(in the rows, 128 means zero)
Here are made-up things, facts about them, and rows of numbers that follow some of those facts. Name the thing behind each unnamed row.

Some facts about the things:
φ 431 <- kiteven, zumir, zunul, fladrur, latel, gatran, zadur, stagrubu, luflin, roklas, grivor, skilumu, mogrik, triflos, vigrek, nivek, gradrak, mitru, nolok, drotrabra, vaska, drisuklan, tustefam, tuklusim, stetrul, tragi, lodasku, kluso, zoskan, gosum, kastel, sezoklom, skabi
φ 43 <- veber, votro, drefo, brostin, tribren, zubra, tomis, drasto, bidren, gikliso, roklek, fasok, bevugi, pifoplel
φ 214 <- plibri, dasak, flefloflek, klata, truflufa, trotin, klusikir, vugro, tedrutu, drokol
φ 194 <- logafor, vebral, skiplabran, musa, buklen, brevel, bekluvor, pebel, zetro, nalivin, klige, bosas, plagrel
φ 659 <- pebufo, stugriklak, ludedru, flope, brusor, neda, skotres, dezas, drufepel, nogu
φ 591 <- klego, nogril, tevor, brezal, skastal, fudra, nuzu, bisus, nisin, stalen, skoplol
φ 446 <- flise, nagin, vofer, rufle, lidrul, vunil, furen, vesik, skatibrun, zodir
[plibri] β draklofle
[plibri, digi] β bisus
[dasak, votrar, drires] β zunul
[dasak, flefloflek, rivu, tustefam, tedrutu, bevugi] β klego
[dasak, vigrek] β grivor
[dasak, nogu] β roklas
[dasak, tribren, tustefam, drokol] β skatibrun
[votro, tribren, nogu] β sezoklom
[flefloflek, klige, nogu] β nolok
[flefloflek, musa] β skiplabran
[musa, rivu] β klata
[musa, tevor, bidren] β buklen
[musa, digi] β stetrul
[fladrur, lutra] β disevas
[fladrur, skastal, rufle] β klusikir
[fladrur] β skoplol
[tevor, vofer, vaska] β fletuk
[tevor, skastal] β brezal
[tevor] β drisuklan
[tevor, digi] β logafor
[tevor] β betan
[tevor, skastal] β fleplos
[tevor, vaska, drires] β fudra
[lutra, flope] β disker
[lutra, neda, bevugi] β vesik
[rivu] β vugro
[rivu, digi] β vebral
[rivu, tragi, drokol] β skilumu
[rivu, gatran, vigrek] β flise
[gatran, nalivin] β zubra
[skastal, neda] β kliguklal
[skastal] β stalen
[skastal, nagin, bevugi, zoskan] β gikliso
[tribren, klige, drires] β grito
[tribren, vigrek] β skitror
[tribren, bidren, vaska, zoskan] β zadur
[tribren, vofer, drires] β gradrak
[nagin] β risteze
[nagin] β vazubir
[nagin, digi] β vunil
[flope] β sokla
[flope, klige] β pifoplel
[flope] β mogrik
[flope] β triflos
[vofer, tragi] β guko
[vofer, drires] β trotin
[vofer] β nogril
[vofer, vigrek] β stagrubu
[vofer, bidren] β luflin
[votrar, nalivin] β kluso
[vigrek] β stegraflur
[digi] β nisin
[digi] β veber
[rufle] β pletrem
[rufle, tedrutu, drokol] β kiteven
[bidren, nogu] β furen
[drotrabra] β brusor
[drotrabra] β mitru
[neda] β zodir
[neda, klige, drires] β tomis
[neda] β brose
[vaska] β roros
[tustefam] β zetro
[tustefam, klige] β plagrel
[tustefam] β lidrul
[tedrutu] β bretre
[tedrutu] β ketik
[tedrutu] β kastel
[tedrutu] β skotres
[nalivin, tragi] β brole
[tragi] β nuzu
[klige] β roklek
[klige] β vafa
[drires] β skire
[zoskan] β ludedru
[zoskan] β bekluvor
[drokol] β lugor
{kiteven, zunul} Π skoplas
{skoplas, musa, skire, drufepel} Π stipem
{fleplos, tedrutu, kliguklal} Π skitror
{veber, vebral, tomis} Π sokla
{plibri, votro, flise, klata, bidren, tragi, bosas} Π drires
{logafor, flefloflek, brevel, gradrak, vaska, skotres, kastel} Π rivu
{dasak} Π lagram
{pebufo, furen, grito} Π klaskevel
{skiplabran, klige} Π kelum
{stugriklak, nagin, triflos, vigrek} Π skire
{zumir, mogrik, skatibrun} Π lutra
{drefo, klego, klusikir} Π disker
{fladrur, votrar} Π disevas
{nogril, ludedru, vofer} Π risteze
{buklen, brezal, tribren, dezas} Π lugor
{tevor, lutra, betan, disker, pebel} Π vafa
{grosku, brostin} Π pebom
{rivu, drires} Π roros
{latel, fletuk} Π brose
{gatran, brusor, vesik} Π draklofle
{zadur, trotin, vugro} Π brole
{stagrubu, guko, skabi} Π vuplem
{skastal, zetro, stalen} Π betan
{luflin, brole, risteze, lugor, nalivin, plagrel} Π misok
{napak, digi, neda} Π rotras
{zubra, skilumu, nisin, gosum, drokol} Π guko
{roklas, nivek, gikliso, tustefam} Π ketik
{flope, lagram} Π stegraflur
{grivor, mitru, bisus, skoplol} Π napak
{truflufa, rufle, nogu} Π votrar
{fudra, ratrul, nuzu, bevugi, kluso} Π vazubir
{bekluvor, tuklusim} Π grosku
{drasto, stetrul} Π fletuk
{lidrul} Π pletrem
{draklofle, nolok, drisuklan, sokla} Π bretre
{roklek, fasok} Π kliguklal
{drotrabra} Π digi
{vunil, zoskan} Π grito
{lodasku, sezoklom} Π fleplos
{pifoplel, zodir} Π ratrul
{kiteven, votro, klego, truflufa, lidrul, nolok, vugro, klige, skoplol, kastel} ξ g
{veber, zunul, nogril, stagrubu, skastal, grivor, mogrik, trotin, gikliso, drisuklan, skotres, tuklusim, sezoklom} ξ b
{plibri, tribren, nagin, skilumu, gradrak, stetrul, stalen} ξ k
{logafor, brostin, luflin, klata, tomis, brusor} ξ f
{pebufo, skiplabran, tevor, bidren, drotrabra} ξ j
{stugriklak, ludedru, roklas, bekluvor, mitru, tragi, gosum, skatibrun} ξ c
{flefloflek, latel, gatran, zadur, flope, vigrek, pebel, vunil, nisin, zetro, dezas, nalivin, bevugi} ξ a
{musa, brezal, flise, zubra, klusikir, neda, vaska, nogu, pifoplel, skabi} ξ e
{zumir, drefo, triflos, nuzu, bisus, tedrutu} ξ h
{nivek, roklek, zoskan} ξ d
{lodasku, kluso} ξ i

Named rows:
zetro: [113, 135, 137, 128, 136, 129, 131, 115, 115, 120, 138, 117, 128, 123, 127,
 143, 141, 125, 130, 122, 121, 144, 105, 131, 124, 133, 138, 152, 129, 131,
 132, 125, 134, 125, 121, 134, 114, 125, 141, 136, 124, 133, 120, 108, 121,
 139, 133, 139, 132, 128, 142]
trotin: [128,  95, 128, 112, 122, 128, 119, 133, 124, 156, 137, 151, 113, 124, 125,
 104, 132, 123, 145, 151, 120, 141, 139, 119, 123, 130, 124, 113, 129, 125,
 144, 122, 137, 133, 104, 119, 121, 139, 130, 129, 118, 138, 149, 138, 121,
 113, 146, 137, 115, 126, 123]
bosas: [135, 151, 132, 142, 137, 129, 126, 115, 138, 129, 128, 134, 137, 103,  94,
 117, 125, 123, 115, 102, 136, 111, 138, 139, 124, 111, 127, 105, 124, 133,
 123, 131, 115, 138, 122, 141, 116, 119, 121, 141, 130, 125, 121, 148, 125,
 130, 140, 154, 141, 127, 119]
nisin: [113, 126, 132, 120, 132, 130, 124, 125, 115, 135, 134, 120, 133, 128, 118,
 123, 145, 128, 129, 129, 122, 140, 110, 129, 122, 123, 123, 135, 120, 131,
 124, 122, 129, 136, 113, 123, 107, 132, 138, 134, 139, 134, 135, 114, 116,
 130, 131, 141, 121, 119, 129]
roklas: [121, 131, 123, 122, 133, 130, 128, 129, 125, 125, 127, 133, 127, 125, 118,
 119, 133, 141, 124, 133, 117, 134, 121, 139, 133, 135, 147, 129, 137, 116,
 147, 120, 123, 133, 124, 125, 124, 131, 123, 124, 130, 139, 130, 124, 125,
 127, 128, 134, 128, 129, 129]
dasak: [129, 118, 126, 117, 104, 120, 133, 117, 124, 135, 135, 129, 116, 119, 116,
 123, 124, 121, 129, 126, 112, 132, 130, 126, 127, 133, 118, 124, 147, 131,
 137, 126, 135, 133, 120, 130, 130, 121, 125, 127, 140, 134, 128, 112, 128,
 123, 132, 142, 133, 129, 112]
dezas: [132, 107, 151, 118, 121, 123, 111, 124, 135, 147, 133, 143, 117, 118, 118,
 127, 128, 119, 143, 154, 137, 149, 143, 112, 120, 138, 115, 113, 126, 130,
 139, 123, 131, 131, 100, 117, 113, 137, 135, 126, 121, 124, 145, 144, 114,
 118, 146, 133, 110, 122, 128]
skatibrun: [111, 138, 129, 134, 134, 127, 133, 129, 119, 116, 138, 115, 137, 127, 125,
 136, 137, 130, 137, 129, 119, 148, 111, 141, 142, 135, 131, 147, 134, 124,
 147, 121, 120, 121, 135, 119, 114, 115, 128, 137, 121, 133, 106, 114, 128,
 130, 111, 134, 132, 130, 129]
lugor: [152, 109, 127, 125, 135, 127, 122, 148, 135, 139, 117, 150, 118, 147, 152,
 126, 111, 130, 147, 159, 140, 125, 150, 106, 132, 135, 110, 113, 106, 117,
 111, 138, 132, 121, 124, 105, 144, 146, 131, 120, 108, 123, 157, 155, 133,
 118, 129, 101, 107, 125, 139]
risteze: [149, 111, 127, 123, 136, 127, 120, 152, 132, 140, 115, 146, 123, 150, 150,
 122, 117, 133, 148, 157, 139, 123, 144, 106, 131, 130, 105, 114, 103, 116,
 106, 136, 126, 124, 126, 102, 140, 148, 129, 123, 116, 125, 160, 153, 131,
 120, 126, 101, 106, 124, 136]
nalivin: [138, 115, 157, 116, 117, 114, 114, 114, 141, 139, 125, 131, 118, 113, 115,
 133, 125, 126, 142, 148, 136, 140, 140, 105, 116, 139, 114, 118, 137, 132,
 137, 122, 123, 130, 107, 120, 116, 134, 130, 124, 132, 120, 143, 137, 111,
 120, 149, 131, 117, 131, 128]
pifoplel: [115, 125, 140, 130, 138, 133, 123, 123, 129, 126, 138, 131, 126, 124, 130,
 137, 137, 124, 123, 128, 138, 142, 129, 141, 122, 134, 152, 133, 128, 132,
 145, 121, 131, 123, 125, 141, 122, 123, 135, 128, 115, 126, 119, 134, 128,
 132, 132, 128, 128, 127, 141]
ludedru: [130, 118, 138, 117, 127, 124, 113, 129, 128, 145, 129, 149, 127, 125, 120,
 118, 131, 124, 145, 153, 130, 153, 137, 119, 140, 138, 121, 113, 122, 111,
 149, 119, 120, 127, 108, 112, 116, 140, 123, 132, 112, 131, 144, 150, 118,
 117, 134, 136, 113, 125, 124]
drufepel: [122, 129, 136, 125, 118, 123, 127, 118, 121, 131, 136, 126, 129, 123, 121,
 133, 134, 118, 133, 127, 125, 141, 124, 127, 131, 132, 125, 131, 132, 128,
 138, 124, 126, 125, 124, 129, 119, 123, 127, 135, 128, 129, 124, 123, 124,
 130, 127, 140, 130, 128, 122]
lutra: [139, 130, 123, 132, 118, 121, 147, 126, 126, 105, 123, 117, 119, 144, 156,
 161, 109, 122, 128, 121, 123, 121, 128, 125, 134, 142, 118, 147, 132, 132,
 110, 142, 138, 114, 153, 130, 156, 118, 131, 120, 125, 124, 116, 108, 150,
 138, 112, 106, 139, 132, 137]
kluso: [120, 129, 127, 122, 133, 131, 130, 126, 132, 130, 134, 125, 125, 122, 126,
 124, 139, 143, 122, 133, 119, 132, 121, 133, 121, 125, 146, 131, 136, 130,
 137, 120, 128, 137, 118, 131, 126, 130, 130, 127, 134, 133, 133, 121, 121,
 128, 130, 132, 124, 126, 128]
nuzu: [120, 131, 126, 120, 126, 130, 130, 123, 123, 139, 142, 129, 130, 127, 130,
 123, 145, 126, 128, 130, 120, 138, 123, 128, 130, 119, 138, 130, 132, 126,
 140, 120, 126, 129, 123, 132, 125, 129, 123, 142, 127, 130, 131, 130, 124,
 129, 124, 139, 128, 128, 119]

Which thing is each row?
No name comes twice in this set of rows, the named rows included.
[126, 140, 125, 144, 141, 137, 124, 121, 128, 137, 136, 138, 139, 107,  98,
 111, 131, 114, 115, 101, 137, 114, 140, 146, 126, 105, 131, 104, 115, 137,
 123, 129, 124, 137, 120, 143, 114, 120, 128, 142, 122, 128, 117, 150, 131,
 129, 137, 156, 140, 120, 118] -> skotres
[134, 115, 157, 112, 117, 119, 112, 120, 151, 145, 129, 135, 120, 120, 131,
 131, 134, 131, 136, 159, 144, 143, 153, 109, 115, 134, 129, 111, 140, 132,
 148, 112, 116, 131, 115, 126, 126, 133, 122, 122, 131, 113, 141, 153, 114,
 117, 137, 117, 112, 129, 120] -> tribren
[121, 128, 150, 125, 122, 121, 120, 115, 134, 122, 127, 117, 125, 119, 118,
 144, 130, 127, 120, 130, 138, 138, 130, 129, 116, 139, 130, 129, 137, 141,
 136, 121, 124, 131, 122, 134, 118, 121, 135, 119, 141, 122, 122, 123, 123,
 131, 132, 126, 128, 125, 132] -> bevugi
[111, 118, 118, 120, 121, 133, 139, 123, 108, 133, 148, 125, 121, 128, 131,
 125, 140, 120, 129, 119, 105, 140, 112, 137, 128, 128, 139, 145, 138, 133,
 137, 125, 145, 129, 121, 139, 126, 122, 137, 135, 126, 143, 121, 101, 131,
 131, 129, 144, 134, 126, 126] -> klusikir
[122, 132, 126, 121, 126, 125, 129, 124, 127, 122, 124, 126, 126, 123, 117,
 123, 129, 140, 124, 132, 116, 136, 120, 136, 131, 137, 142, 132, 144, 118,
 149, 120, 121, 134, 126, 127, 126, 127, 121, 120, 136, 136, 127, 119, 125,
 126, 128, 132, 131, 131, 126] -> gosum
[124, 142, 131, 126, 134, 126, 126, 122, 123, 126, 129, 130, 135, 124, 119,
 128, 135, 130, 134, 129, 122, 140, 118, 129, 138, 132, 132, 134, 126, 112,
 140, 123, 118, 125, 125, 123, 118, 132, 123, 138, 119, 133, 131, 131, 123,
 130, 130, 141, 129, 130, 131] -> bekluvor
[149, 129, 126, 128, 118, 120, 139, 132, 131, 116, 115, 122, 125, 144, 145,
 146, 108, 125, 132, 128, 130, 112, 137, 115, 129, 135, 105, 130, 126, 131,
 104, 141, 128, 122, 147, 122, 151, 125, 127, 119, 134, 119, 131, 123, 143,
 131, 118, 106, 132, 129, 129] -> votrar
[122, 141, 130, 151, 148, 136, 125, 130, 139, 131, 136, 127, 143, 106,  99,
 112, 130, 126, 121, 107, 141, 112, 140, 146, 124, 102, 126, 105, 116, 146,
 121, 128, 117, 139, 123, 134, 107, 113, 127, 143, 128, 124, 111, 148, 125,
 125, 127, 146, 135, 122, 119] -> flise
[128, 124, 134, 124, 118, 121, 128, 118, 133, 125, 128, 128, 116, 116, 119,
 131, 122, 133, 122, 129, 122, 130, 133, 130, 122, 139, 144, 126, 151, 131,
 146, 125, 130, 130, 126, 136, 132, 119, 124, 117, 136, 130, 122, 120, 127,
 127, 135, 128, 134, 136, 127] -> fladrur
[121, 136, 134, 124, 134, 127, 125, 124, 119, 130, 131, 124, 134, 125, 121,
 126, 142, 128, 135, 127, 125, 138, 112, 126, 128, 125, 131, 138, 125, 121,
 133, 121, 120, 127, 124, 125, 112, 131, 128, 140, 127, 131, 134, 125, 118,
 133, 131, 140, 127, 131, 132] -> vebral
[110, 130, 139, 121, 135, 132, 119, 131, 118, 133, 126, 116, 142, 133, 126,
 123, 151, 131, 128, 129, 136, 137, 113, 131, 121, 122, 136, 136, 122, 127,
 133, 115, 115, 131, 131, 127, 109, 128, 129, 132, 138, 126, 132, 126, 118,
 132, 125, 128, 124, 127, 130] -> veber
[141, 127, 117, 138, 138, 132, 139, 139, 126, 119, 125, 137, 122, 145, 153,
 142, 111, 125, 129, 128, 131, 119, 135, 130, 136, 133, 123, 132, 113, 124,
 108, 143, 139, 116, 142, 125, 150, 129, 133, 124, 109, 127, 128, 132, 148,
 132, 117, 108, 129, 126, 142] -> disevas
[124, 129, 130, 120, 126, 127, 130, 122, 133, 129, 133, 123, 121, 122, 125,
 128, 135, 140, 121, 134, 121, 131, 126, 129, 120, 128, 144, 129, 141, 133,
 136, 120, 128, 136, 120, 134, 129, 128, 129, 125, 138, 132, 130, 119, 122,
 128, 131, 129, 126, 128, 126] -> lodasku

The same things again, as new rows of numbers:
Some things and their rows:
bevugi: [113, 121, 118, 151, 140, 158, 147, 124, 142, 109, 145, 147, 145, 135]
flefloflek: [161,  85,  68, 179, 138, 103,  90, 165, 115,  38, 213, 110, 135,  91]
luflin: [109, 146, 131,  79, 100, 133, 139, 129, 151, 142, 111, 117,  87, 116]
zetro: [118, 110, 146, 147, 130, 105, 147, 129, 131,  85,  73, 154,  87, 142]
drufepel: [149, 112, 127, 155, 151, 138, 124, 140, 140, 148, 127, 128, 155, 152]
flise: [128, 110, 122, 110, 107, 109,  57, 116, 131, 158, 165, 214, 158,  73]
ratrul: [128, 127, 151, 131, 139, 137, 133, 115, 114, 108, 124, 120, 150, 169]
nogril: [126, 161, 122, 101, 172, 144, 145, 155, 117, 150, 140, 108, 107,  67]
pebufo: [175, 130, 140, 167, 154, 142, 123, 159, 128, 175, 123, 148, 143, 165]
pifoplel: [156, 135, 114, 134, 149, 126, 132, 119,  95, 125,  86, 148, 126, 145]
draklofle: [126, 144, 166, 114, 130, 137, 138, 104, 143, 128, 124, 118, 142, 162]
fudra: [133, 143, 115,  98, 152, 149,  95, 106, 135, 169, 150, 119, 107, 103]
skire: [136, 123, 158, 116, 130, 146, 122, 120, 106, 102, 117, 130, 111, 141]
klaskevel: [130, 135, 152, 132, 135, 134, 134, 120, 127, 104, 129, 115, 148, 160]
nolok: [129, 129, 106,  95, 101, 105, 146, 120, 105, 135,  88, 133,  97, 114]
skilumu: [125, 133, 117,  90,  99, 122, 125, 119, 134, 132,  99, 135,  89, 126]
brevel: [183,  97, 133, 193, 110,  61,  87, 170, 131,  26, 148, 110, 118, 116]

Name these rows:
No name comes twice in this set of rows, the named rows included.
[155, 137, 180, 131, 127, 101, 129, 141, 118, 142,  91, 159,  73, 146] -> skiplabran
[115, 115, 151, 159, 133, 114, 164, 114, 152,  99,  85, 143, 113, 150] -> pebel
[123, 120,  81, 127, 135, 138,  67,  98, 116, 159, 144, 101, 127, 107] -> nuzu
[116, 147, 108, 106, 158, 152, 133,  96, 163, 165, 154, 130, 134, 109] -> nisin
[139, 165, 112, 101, 168, 146, 135, 102, 126, 206, 129, 142, 117, 133] -> brezal
[125, 142, 126, 144, 131, 149, 118, 134, 155, 109, 134, 125, 137, 131] -> brostin
[122, 118, 172, 160, 132, 133, 161, 134, 128, 144, 138, 180,  94, 157] -> musa
[113, 120,  88, 151, 147, 146, 129, 138, 100, 146, 165, 125, 122, 130] -> drokol
[117, 166, 152,  82, 111, 117, 171, 153, 152, 155, 119, 114, 107,  87] -> drisuklan
[179, 107, 173, 155,  97,  75,  61, 154, 177,  30, 172,  94,  96,  92] -> logafor
[136, 124, 148, 126, 130, 134, 116, 146, 145, 164, 119,  82, 134,  90] -> ludedru
[110, 141, 127,  65, 106, 130, 152, 109, 141, 141,  94, 124,  87, 116] -> zadur
[181, 102, 105, 150,  88, 101, 112, 181, 105,  80, 209, 133, 113, 113] -> vaska
[134, 152, 118, 139, 164, 180, 129, 149, 119, 211, 203, 146, 125, 147] -> tevor
[112,  86, 133, 187, 133, 122, 147, 148, 100,  91, 117, 164, 103, 147] -> klige

